What can hang from each mark:
Z: E H Q W
K: H P
A: E P
H: K Q
P: K Q W
N: E H Q W
W: A E Q
Q: H K N W
E: N W Z

Every row comes from one small tree of marks. The marks that hang from a mark follow it in brackets, in alphabetical order. Every link used is in the known rows. Which tree was each row made from?
Known rows:
W(A(E) Q(H K N)): [  69  -64  -13  137   84   90  363   51   90  145  127  156  -17  -96
   15  183 -238 -237 -184  296 -383 -197  189 -184 -146   44  -88   -5
    8  -94 -136   16 -162  187  164 -217  222 -115  107  194 -236]
K(H P(W)): [ -27  249  -16 -143 -169 -114  162  -48 -345 -299  232  -83   42  201
  299 -145 -144  230 -165   60 -117  114  334 -122   79   19 -402   47
  163   74  107   22  -17   78 -235 -165 -236  108 -125  -23  277]
Z(E(N) Q(H K)): [-169 -141  -72 -145  276  -64  226 -232 -179  339  120 -341 -111   11
  -27 -289 -323 -236   86  163 -398   15  128  107  -43 -251  -38   34
  227   82 -344  648  -29  122   -9 -338   73  -96  151  -48  114]
N(H W(E Q(K))): [  76  144   61  -10    3 -195  253   13   20 -114  163   55   63   13
  -43  304  -77 -172 -146  226  -17 -133  392 -212    5  246 -184   19
  390 -166  -50 -305 -244 -112   78 -246   28  -24  224  -74   -3]
N(H(K Q) W(E)): [ 226  -29  122 -215  -89 -295  292 -156 -138 -120  227 -106  201   31
   49   73  131 -142   23   63  279 -132  443   36   -3  394 -234   53
  356  -81  -10 -353 -360 -168  -70 -150   67   43  346  -27 -146]
Q(N(H W(A E(Z)))): [ 172   44 -145 -104   80 -204   53  -64  189 -255  282  327  188  -50
 -357  262  122  -32    5  -96 -164  -73  274  -16   26  210 -174  181
  486  -82  -13 -272 -109 -118  -51  -24   64  -11  245   38  -49]
Z(E H W(A)): [ 309  188 -188  -92  364  233  203 -135 -205  227  415 -271  104 -281
 -690  -93    7 -195 -335  300  -36  -45  101  -22   71 -356 -336  204
  371   88  -77  310   60  -89 -349 -377  241   81  -10 -112  208]
Q(H N(E(Z) W)): [ -16  -24 -128  -54  -42 -195  177    4   65 -145  218   49  113  -11
  112 -105   39 -149  169 -201 -301 -120  136  -50  188  141 -199  240
  104   92   58  139  -93   81  -14 -203  152  -33  -86   38  -19]
H(K(P(Q(W(A))))): [  71   45  242  131   26  -30   96 -449 -286   50  159 -178  -16   86
  466   17 -249  480 -341   24  -49   34  303  -29  -75  121  -83   17
 -253  120 -162 -109 -124  -80  -75  161 -254  208   37   51    1]
P(W(E Q(H K))): [  43  172  102   26  151   33  435   67   33   37  103   62  -72   37
  175  162   23 -199 -129  329 -176   -8  168 -352  -29  194 -177  -31
  229  107  -85   38 -303   26  201 -212   20   73   51   72  -11]
P(Q(H K W)): [-113   -3  101  179   73  -19  290 -118  -19  123  -58 -219 -162   60
  421  -93 -246  125 -232  176 -485  -15  142 -228   58   12  110  -69
 -165   69 -257  291 -106  185  176 -222    2  109  -71   13 -166]
A(E(Z) P(K Q(H) W)): [ -14   37  116  181 -103 -255  247  103  177 -141  -51   16    7  -29
  368  -27  -51  115  -38 -241  -96   84  -56 -250   14  322 -130   18
   35    0 -194  -34  -85  362  -85 -209 -364  500 -196  -50 -220]
Z(E(N) Q(K(H) W(A))): [ -83 -119  -18 -256  347   81  151 -157 -123  300  169  -77  -87   -9
  -89   -1 -518   53 -159  219 -406  -66  235  228 -142 -292  165   28
  165   68 -236  492   93  -65 -131 -136  127 -221  311   12  177]
N(E(Z(Q)) H(K) W(A)): [ 132 -137   98 -123   89 -325  163 -252   77   -6  351 -255   45 -120
  166    4  -13  -54   52 -217  233 -296  309  336  -62  192 -140  258
  168 -130  -47  -40  -83 -143 -236  144   66   62  191  -68  -26]
H(K(P) Q(W(A(E)))): [ 182 -152  285  -90    5  -81  159 -311 -254  187  286  -62  114   11
  232   55 -275   86 -116  129  166  -85  316  -68  -70  204 -194   51
  -91  -18  -78 -359 -188  -26   -3  -34    1   72  222  153 -190]
Z(H Q(K(P(W)) N)): [ -70  -61 -117  -87   47 -192  145   -5 -252   37  234   -9    4   -9
  114 -204 -412  -95 -252   89 -342   82  217  -14   92 -197 -220  189
  122  203  183  388   91  298  -42 -434  -52   -8  -47   79  108]
P(K(H) Q(N) W(E(Z))): [  16  208 -187 -172 -124  -67  233  151   54 -270  174  425   12  -14
   53  118  -32   99 -118 -200 -405   82  206  -15  -58  281   21  158
  458  304   74  -50 -115  112 -152 -268 -159  120   83  -13   24]
K(H(Q(N)) P(W)): [  -6  -51  -61 -201 -314 -105  242   13 -346 -250  222   70  229  166
  298 -221 -221  106  -57   52 -198  268  353  -45    2   46 -327  100
   76  118  251  -54 -142  184  -32 -235  -42  -69   72  205  105]
N(E(W(A Q(K(P)))) H): [  22    9   86  315   22  -61  172 -162   -8  -66  314 -147   42   13
  216   94 -201  104 -126   19  146  -53  341   -9 -161  -19  -83   89
   32 -277  -26 -325   42   93  -21  -61  179   -3  141  130  102]
E(N(H(K) Q) W Z): [ -68  -52   -3   85  159  -63  -10 -399 -128 -151  166 -166  -88 -105
   22  -80  249  118  362 -456   82 -123   32  170  -12  170  -97  -42
  363  -78 -117 -130  115  100 -160 -132  161  285  182 -184   -5]
E(N(Q) W(A)): [ -26   -6   14   90  244  246 -100 -378  -57 -171  243 -136 -129  -79
 -174 -105  141  172  113 -153 -119  148   -6   50  -42  -92   78 -100
   83 -172 -117   58   64   -8   60  -95  135   99  -19  169  208]
E(N(W(Q(K))) Z): [-188  183  -79   74   79   14   98 -330 -154   51  135  144 -122   10
   49  101 -145  -95  127  -33 -153   -3  179 -224   -9  100 -134  -16
  348   62 -117   21 -113   18   73 -128  -65  -38  183  -64  144]
E(N(H(K))): [ -23   31   42   36  -47 -151  198 -472 -382  -27  137 -182   25  119
   41  -59  -40   42   94  -78  -24 -146  348   54   -6  173 -316 -183
  274   48  -57  175 -216   69 -296  -60   21  176  185 -164   72]
E(W(A Q)): [  21  156  -65  122   96  352  223 -398  -70 -143  344  -66  -96 -137
 -104  -44  152  113 -119  186   85   22  179 -150   33   21  -64   28
  140  -59  -52 -120 -146   -5   27   78  204  143   59  231  174]
Z(Q(K N) W): [ -92 -287 -144  -70   32  -78  320 -231 -265  231  293 -329  -25 -218
 -178 -205 -317 -381 -189  226 -370  -38  279   98  146 -139 -142  179
  216  171  -49  429  -69  204  -88 -492  316  -73   25   47   70]
P(Q(N) W): [ -40  -44   12   71  -48   64  222 -146 -162  -99  222   62   37 -107
  142 -157 -153  174 -205  -24 -392  192  169  -84  190  196  -86  -10
  -15  160  118  243 -261  108   12 -314  -83  206 -148  108   16]
Z(H W(A(E P))): [ 317   75 -119   44  137   11  164  -75  -41  -63  250 -257  190 -179
 -543   47    2 -231 -334  215  104 -139   45 -178   72 -103 -402  124
  179 -128   31   38   26   64 -351 -170   11  287  -50  -39  -67]
P(W(A E Q(H))): [ 193  172   84   -7  186  183  357  -25  138 -109  185  104   46   43
    0  178  206   -6 -143  293  -42   81  136 -330  -93  156 -231  -40
  155   51  -36  -33 -332 -102  179  143  -36  114   59  190   56]
E(N W(Q) Z(H)): [ -75  291 -421   33  191  341   53 -436  -98 -150  276  125  -77  -76
 -381 -139  243  -35  202 -127  -18  -14  -31 -243   71 -112 -149   61
  537  191  123  107   81  157  -78   34   85  192  231  -31  163]
W(A(E P(K(H))) Q): [ 103  213   57   -9 -270  -35  295   23  -24 -282   69   39   59   56
   75  229 -174   19 -260  196   59  -77  264 -158 -241  151 -233   18
   69 -174  -45 -335 -194  125 -203   60 -120  169   26  105   43]
E(N W(Q) Z(H(K))): [ -10  290 -324   38  226  297  159 -504 -234  -33  261   91 -104 -106
 -175  -60  277   -5  167 -177  159 -210   45  -92    4   49 -164   41
  490  301   84   75   47  104 -241   80  104  242  318 -110   81]
A(E(N(Q(K)) W Z(H))): [ -35  106 -229   14  403  111 -134  -62   80   14  238   86 -225 -258
 -396   -8   29 -257  198 -282 -213 -213 -191  -45   24  -90   94   82
  490 -132  -52   25  368  197  -33 -550  158  125  108 -141 -129]

Write each row's tree:
[  19   38 -312  139    3   11   65 -162  100 -327  227  -38  126 -177
  -94 -203   95   23  -28 -328 -122   -8 -122   28  170   90   12  373
   66   82  233   42   35  180 -175  -95   34  356   -7   76 -114] : A(P(Q(N(E(W Z(H))))))
[ 225 -146   19  223   53  -48  260  -55  125  -67   72 -421  193  -96
  -49  -24  -26   16 -297  107  -44    2   30 -148  -51   24 -192   30
 -127 -207 -242   46  -32  105 -151  -13 -186  310  -61   22 -248] : Z(W(A(E P(Q(H)))))
[ 199  277  -88 -102  238   10   26 -228  141 -214  126  108   53   19
 -359  211  169  -45 -154  143  -44  -20  -61 -302   58   47 -214  262
  269  101   18 -148 -135 -107  -43  242  -65  327  119   62  -43] : Q(W(A(P) E(Z(H))))
[  28   49  134 -108 -230 -158  222 -492 -540   10  252 -343   38  127
  359 -262  -87  -28   11  117  177   99  372  -25  -42  148 -399  126
   52   96  -47 -211 -319   36  -44  -99  -50  105  119   86   51] : H(K(P) Q)
[-153 -106   49  118  -55 -213  199  -72 -223   62  -13   -7   27  199
  402  -58 -403   96 -148  141 -542   11  265 -231  107  -73 -169   26
 -138  183 -116  182   -5  315  122 -312   96  -64  -66  101  -33] : Q(H K(P) N W)
[ 123  -27  187   40  206  -93  213 -342  -47  -58 -102  -27  126  261
  143  243   62  184  -45   74  -21  -90  123 -126 -127  229 -131 -139
  -66  154 -209   97 -260  -90  -96  387 -126  213  239  101  -80] : Q(H(K) W(A(P) E(N)))
[  27 -171  -45  174   -9   24  494   29 -101  213  187 -201  123 -103
   42   -8 -195 -403 -124  208 -312 -137  205 -131    3  -34 -243  117
    0  150   41  251 -184  195   26 -404  423 -132  -27   59  -17] : Z(W(Q(H K N(E))))
[  65 -170  238  -51 -121 -150  351 -334 -268   82  125 -227   94   18
  252  -84  -73   16   14  124   93  -94  352  -47   79  246 -221  -59
   45   35   -3 -117 -353   75  -14  -96  262  166  221    1 -165] : N(H(K Q(W)))
[ 125  -78  254  -62   43   99  311 -440 -255  183  206 -141  -20  -38
  215  -33  -58   58 -117  240   86  -27  281  -26  -32  173  -80   -9
 -105  100  -99  -68 -379  -63   54   64  241   85  178  213  -79] : H(K Q(W(A)))
[ -49  163  130   49 -127   15  185 -251 -338 -129  263  -59   59   91
  278  -73 -140  152 -112  136   30  244  264 -343  102  113 -481   26
   63  109  118 -126 -246   58   50  -90 -217  204 -120   65  276] : K(P(W(Q)))
[   7  193  158  135 -188 -117  190 -311 -177 -184   61 -164  -57   77
  106   -6  -72   83 -212  142    3  165  218 -124  -73   76 -225   14
  -33  -54 -188  -35 -290  152 -150   -2  -60  285 -193  182  199] : W(A(P(K)))
[ 159  -93  152  154  269   63  249 -124   15  141   99   51    9   -5
  252   67  -75  261 -113 -156 -108 -132  114   19 -180  249   17 -278
  -60   22 -177  301  -68   45 -161    1 -274  195  112   -7 -227] : P(Q(H(K)) W(A(E(N))))
[ 113  319 -168  -94   38   40  119  -93    9 -143  337   32   52 -100
 -144   -1   94 -225   24  -40   61 -135   85 -228  123   49 -316  296
  284   64  255  -81 -116  -89  -45  -72   35   79   -7  -84  114] : N(E(Z(H)) W(Q))
[ -56  -41 -247  -48  234   99  183 -361  185 -101  276 -263 -187 -116
  -18 -317  261    2  133  -40  -69  -30   22   48   20 -160   51  213
  247  -13 -256  216  135  171   24  179  157  141  100  183   19] : E(W(A) Z(Q(H)))
